Rows, each with its class
  7  20  29  18   9   1 -23  -7  21  17 -24  12  24 -19 -38   2  22 -78  30  12  13  29  -4 -29 -14 -18   3  29  -4 -17  18  12  10  -4 -20 -13   4  -1  18 -11   2   1 -11   1  -4  -3  16   9 -10  17  17  41   8 -13 -18   6 -28 -27   2  19   1  -1  -7  19   0  -4  24 -17 -41  -2 -20  18   8 -22  10 -30  22 -17 -> (45)
 -5   9  26  17  12  10 -24  -6  17   3 -21  14  30 -20 -26   4  25 -41  35  20   9   7   2 -28 -13   1  14  29  -4  -8   9   9   9  21 -27 -14  12  -6  21 -19  16  18 -10  20 -18  18  -2  11  -9  34  18  41  15 -17 -25   5 -33 -27  26   7   5 -11   2  21  12  -4  30 -31 -49  -7 -20  27  18 -22   7 -28  10 -25 -> (45)
  3  22  14  15  12  -8 -10   0  18 -30 -34   6  18   1 -14   1  15 -32  33  16  -3   1  12 -19 -22  -7  14  31  18 -10   3   4   8   5 -19   1   6  -4  44 -13  21  22  -2  29 -27  13 -13   8  -7  20   4  24  -5 -11 -17   7 -28 -15   4   3  14 -17  12  21  16  -2  24  -3 -57   3 -14  18   5 -11  10   7  11 -16 -> (45)
  2  16  16  16   8  10 -20  -9  20  11 -12  18  26 -25 -21  11  19 -39  27   3  12  34  -3 -18 -23 -23  10  27   0 -11  24   1  16 -33 -15 -11   8   6  16  -9  10  -1  -5  -3 -14   6  16  13  -6  14  19  39  -7 -17  -2   6 -29 -29   9  11   2   2  -3  14   6  -4  16 -21 -38  -4 -20  22  12 -23   4 -29  16 -20 -> (45)
 -7  -3   5   6  10  -5  -2  -4  10 -44 -40   9   8  -6   1 -12 -18 -15 -26   6 -26 -14  31 -16 -13   0  11  15   6  20 -12   3  -5   4  16   0 -12 -13   7   5  11 -27  -3   9  -3   7 -10   6   2   2   3  -4 -26  -1 -17  -9   3  16  -1  11  11  -8   2  22   1  12  15  16 -15  26  11 -10 -26   1  19   2  31   2 -> (44)
-12 -28   5  21   5  15  -1   3  -5 -41 -34  -6  10   4 -10   3 -25 -13 -30   7 -32 -37  18  -9  -1   5  26  24   3  17 -10   1  -9   3  44   2  -9 -10  30  -3  -2 -16   5  -2   2  27 -12   7   4  -9   0 -10 -20 -15 -14 -16   5  18  -6 -13  10 -10   2   9   1   4  16  16  -3  13  -4 -26 -44 -13  15  19  36   4 -> (42)
  1  -4  -3  -5   5  -8   4  -5  14 -42 -76  22  10 -16   0  -9 -18 -28 -50  -7 -40   5  46 -19 -42  -5  -5  32  -6  32  -2 -16  -8   0  18 -12  -5  10  21  11  26 -59  -2  -8 -15 -13  25   4   7 -18  22  10 -58 -18 -23  -7  -3  16  18  -4  10 -19  -9  38 -14  17  18  38 -18  45  14 -38 -37  12  18  12  36  -2 -> (42)
-15   7  24  24  19   1 -20   1  15 -25 -27  11  31 -11 -24   3  22 -50  32  27  -9  -9  11 -31 -12 -13  34  44  13 -15  -1  11  15   8 -13  -2  15  -9  32 -25  19  31   0  29 -15  35 -12  12 -19  37  23  42  25 -18 -19   3 -31 -22   7   2   8 -15  -3  12  15  -3  28 -21 -53  -8 -27  23   7 -33  17 -20  23 -33 -> (45)
  1 -10  20  15  26 -38  -2 -10   7 -27 -61 -10   4   5 -10   1 -26 -22 -29   9 -30 -30  30   3   7  22   2  24   6  21 -25  12 -21   5  10  -6 -20 -16  -5  -2   7 -48 -37  43  -6   1 -26   7   0 -23  23  -4   3   2 -22 -22  16  32 -14  -3  -7 -36  -1  19 -18  10  26   8 -16  28  20   3 -28  14  29   6  29   7 -> (42)
-11  -8  -4   8  14  16   7  -6   1 -59 -44  11  18  -6   0  -5  -7 -14 -27   2 -37 -18  24 -51 -29  -2  20  29   2  29  -6  -6 -13   0  19  -2 -10   7  17  -4  18 -17   8 -10 -17  19   5  20   4  -3   9   0 -45 -13  -4   1  -2   8   7 -16  16 -14   2  14  11  11  12  16 -23  27   8 -15 -33  -8  15   7  34  -4 -> (42)
